Below is a small trained network, with its code and all its weights. Each question gives an input and a target symbol and asks what happens when units are switched off, that is, made to give their printed mean instead of their output.

import numpy as np


def w(rows, s, z=0):
    codes = np.array(rows[::2]) - 128.0
    scale = np.full(codes.shape[1], s)
    scale[-1] = z or s
    return codes * scale


def f(y):
    return np.maximum(y, 0)


def softmax(a):
    e = np.exp(a - a.max(-1, keepdims=True))
    return e / e.sum(-1, keepdims=True)


def log_softmax(a):
    a = a - a.max(-1, keepdims=True)
    return a - np.log(np.exp(a).sum(-1, keepdims=True))


def net(x, mask):
    ids = ['ΘΣΨαβγδεηλμξπτ'.index(c) for c in x.split()]
    T = len(ids)
    res = E[ids] + P[:T]
    u = 0
    for l in range(2):
        q, k, v = (res @ M[l].T for M in (Q, K, V))
        z = softmax(np.where(np.tri(T) > 0, q @ k.T / 3**0.5, -1e9)) @ v
        res = res + np.where(mask[u], z, O[l][:, -1]) @ O[l][:, :-1]
        u += 1
        y = f(res @ A[l][:, :-1].T + A[l][:, -1])
        res = res + np.where(mask[u : u + 8], y, B[l][:, -1]) @ B[l][:, :-1]
        u += 8
    return log_softmax(res[-1] @ U[:, :-1].T + U[:, -1])


Q, K, V, O, A, B = {}, {}, {}, {}, {}, {}
E = w([
[181,132,78,115,172,101,84],'Θ',
[101,181,156,107,132,111,149],'Σ',
[71,132,175,119,119,132,123],'Ψ',
[103,133,106,105,200,123,185],'α',
[101,179,119,132,120,98,167],'β',
[174,87,109,183,108,77,154],'γ',
[75,105,113,91,145,102,149],'δ',
[110,110,132,127,59,253,171],'ε',
[203,130,168,76,115,102,113],'η',
[104,163,98,177,130,124,184],'λ',
[75,121,154,85,157,117,139],'μ',
[107,168,170,121,172,137,165],'ξ',
[202,106,150,55,191,111,139],'π',
[76,100,72,70,132,107,156],'τ',
],0.022)
P = w([
[78,143,133,123,193,79,39],'0',
[92,138,6,109,34,113,104],'1',
[118,142,72,99,79,123,119],'2',
[120,139,84,102,73,113,138],'3',
[124,143,108,95,84,118,154],'4',
[126,146,120,104,81,117,172],'5',
[128,140,125,108,87,116,193],'6',
[130,145,140,102,85,114,210],'7',
[133,134,123,125,76,107,246],'8',
[134,151,154,98,95,140,198],'9',
],0.012)
Q[0] = w([
[23,245,125,96,160,88,123],'0.h0',
[220,91,191,146,134,190,82],'0.h0',
[255,79,164,53,46,44,216],'0.h0',
],0.0094)
K[0] = w([
[123,152,109,135,214,84,29],'0.h0',
[178,31,94,150,57,152,218],'0.h0',
[76,109,207,118,117,65,250],'0.h0',
],0.011)
V[0] = w([
[114,99,153,19,130,222,106],'0.h0',
[151,242,100,36,72,118,146],'0.h0',
[106,51,2,79,225,145,194],'0.h0',
],0.0092)
O[0] = w([
[119,84,126,136,130,150,78,100],'0.h0',
[98,107,6,82,132,145,116,207],'0.h0',
[118,87,157,159,95,72,187,254],'0.h0',
],0.016,0.0035)
A[0] = w([
[188,232,173,194,154,58,121,141],'0.n0',
[16,129,109,153,154,96,156,133],'0.n1',
[171,101,188,64,183,92,47,18],'0.n2',
[148,92,62,172,27,155,232,255],'0.n3',
[106,160,146,100,152,67,80,240],'0.n4',
[174,254,80,113,129,69,160,199],'0.n5',
[160,82,119,94,133,107,183,244],'0.n6',
[201,183,194,156,132,92,103,235],'0.n7',
],0.0084,0.0023)
B[0] = w([
[204,44,77,111,197,152,164,163],'0.n0',
[85,108,135,98,63,169,255,197],'0.n1',
[114,135,125,235,133,95,42,138],'0.n2',
[140,104,185,94,178,171,71,252],'0.n3',
[92,62,114,103,192,111,108,156],'0.n4',
[77,85,140,104,193,109,122,208],'0.n5',
[160,127,81,164,45,162,77,200],'0.n6',
[88,40,85,159,157,166,149,149],'0.n7',
],0.0086,0.015)
Q[1] = w([
[168,141,134,137,156,145,74],'1.h0',
[6,148,96,146,144,129,153],'1.h0',
[78,168,156,105,139,175,181],'1.h0',
],0.014)
K[1] = w([
[210,221,180,95,104,163,95],'1.h0',
[2,36,123,107,153,61,60],'1.h0',
[88,87,166,147,152,70,95],'1.h0',
],0.009)
V[1] = w([
[160,137,61,114,126,169,209],'1.h0',
[57,179,145,125,125,2,149],'1.h0',
[146,115,76,95,26,83,101],'1.h0',
],0.0094)
O[1] = w([
[153,154,6,126,91,142,230,134],'1.h0',
[47,222,162,226,134,61,116,106],'1.h0',
[99,68,139,224,168,171,152,11],'1.h0',
],0.014,0.011)
A[1] = w([
[95,2,129,137,52,116,102,76],'1.n0',
[59,149,98,244,89,67,210,71],'1.n1',
[101,161,110,213,168,123,102,191],'1.n2',
[160,109,211,116,172,60,76,34],'1.n3',
[152,68,73,68,94,197,192,3],'1.n4',
[46,112,176,175,136,152,129,7],'1.n5',
[82,135,177,93,15,158,146,132],'1.n6',
[162,107,111,193,74,193,101,185],'1.n7',
],0.0084,0.0054)
B[1] = w([
[137,245,107,177,137,160,235,172],'1.n0',
[186,85,126,125,78,197,31,177],'1.n1',
[154,79,92,117,144,72,65,149],'1.n2',
[189,161,110,174,58,165,180,177],'1.n3',
[52,163,229,196,125,93,69,254],'1.n4',
[152,176,56,71,180,173,197,157],'1.n5',
[181,57,133,171,254,105,142,171],'1.n6',
[204,174,31,51,119,66,112,148],'1.n7',
],0.0069,0.041)
U = w([
[101,18,146,123,249,90,171,191],'Θ',
[148,99,146,172,43,112,174,125],'Σ',
[200,142,62,109,117,167,183,141],'Ψ',
[186,184,146,106,50,160,110,2],'α',
[235,113,47,61,253,88,128,152],'β',
[58,98,167,103,79,109,137,156],'γ',
[138,42,112,177,222,104,51,148],'δ',
[2,138,131,174,124,177,150,152],'ε',
[131,165,57,132,65,114,101,153],'η',
[9,143,115,140,218,119,113,154],'λ',
[139,182,84,136,92,73,212,134],'μ',
[83,127,141,87,200,231,122,125],'ξ',
[129,177,148,221,186,55,128,111],'π',
[133,191,142,134,152,166,212,48],'τ',
],0.0069,0.0077)

Each question gives the input, a string of symbols that net reads in full, and the target symbol t.
The units are the heads (3 rows each of Q, K, V and O) and the neurons (one row each of A and B). Each row of codes is followed by its name. A weight is (code - 128) times the scale printed after its matrix; where a second scale follows, it is the last column's (O, A, B and U).
mask holds one flag per unit, layer by layer, with each layer's heads first. A switched-off unit (its flag False) gives its mean, the last column of its rows in O or B, instead of its output. The means were averaged over made-up inputs and are rounded, as every weight is.
A unit's drop is (log p(t) with every unit on - log p(t) with that unit switched off) / (log p(t) with every unit on - log p(t) with every unit switched off).
The circuit of an input: a set's keep is (log p(t) with only the set's units on - log p(t) with every unit switched off) / (log p(t) with every unit on - log p(t) with every unit switched off). Starting from the 12 units with the biggest drops (on a tie, the unit counted first), units are removed one at a time, each time the one whose removal leaves the highest keep (on an exact tie, the one counted first), for as long as the keep stays at least 0.8.
circuit, biggest first: the units of the circuit, biggest drop first
k most important neurons: the k neurons with the biggest drops, biggest first
k most important neurons of layer l: the k neurons of layer l with the biggest drops, biggest first
input Ψ γ η, target Θ: 2 most important neurons of layer 0	(0.n5; 0.n1)
input ε β α β α, target ε: circuit, biggest first	(1.n4; 0.h0; 1.h0; 0.n1)
input γ Σ λ γ λ β γ β, target γ: most important neuron	(1.n4)
input α π ε ε α α μ η β, target Σ: circuit, biggest first	(0.h0; 1.n1)
input μ β γ μ ε λ β β, target π: 3 most important neurons	(0.n3; 1.n3; 0.n2)
input μ λ Ψ, target π: circuit, biggest first	(1.h0; 0.h0; 0.n3)
input ε γ η δ, target ε: circuit, biggest first	(1.n4; 1.h0; 0.h0; 0.n1)
input η η β Ψ Ψ λ Ψ, target ξ: circuit, biggest first	(0.h0; 1.h0)
input ε μ η τ τ, target ε: circuit, biggest first	(1.n4; 1.h0; 0.h0)
input λ Ψ μ μ η α α ξ ξ, target μ: circuit, biggest first	(1.h0; 0.h0; 0.n0; 0.n5)
input η γ τ γ Σ π Ψ α μ, target ξ: circuit, biggest first	(1.h0; 0.h0; 0.n2)
input η Θ μ ε μ π μ ξ μ, target ξ: circuit, biggest first	(0.n2; 1.h0; 0.h0)
input μ β ξ ξ Θ β δ, target π: circuit, biggest first	(1.h0; 0.h0; 0.n3)
input γ Θ ξ τ β μ, target γ: 3 most important neurons	(1.n4; 0.n7; 0.n0)
input ε γ Σ, target ε: circuit, biggest first	(1.h0; 0.h0; 0.n5; 1.n4)
input λ δ δ μ π Ψ ε, target ξ: circuit, biggest first	(0.n3)
input ξ α μ ξ μ α μ π ξ, target β: circuit, biggest first	(1.n4; 1.h0; 0.n4)
input α ε Ψ η ε λ γ ξ, target Σ: 2 most important neurons	(0.n1; 1.n1)
input δ δ β γ γ α, target δ: 2 most important neurons of layer 1	(1.n1; 1.n2)
input δ η Ψ, target δ: 3 most important neurons	(1.n1; 0.n3; 1.n2)
input γ ε α γ Σ, target γ: 3 most important neurons	(1.n4; 0.n0; 0.n7)
input η λ μ β μ Ψ δ ξ, target ξ: most important neuron	(1.n4)
input π Ψ λ Σ Σ δ τ α Θ μ, target τ: 2 most important neurons	(1.n3; 1.n0)
input β Ψ α λ, target η: 2 most important neurons	(1.n1; 1.n4)
input δ τ π ε, target ξ: 2 most important neurons	(1.n4; 0.n3)
input τ λ ξ β μ, target Ψ: 3 most important neurons of layer 1	(1.n4; 1.n1; 1.n5)
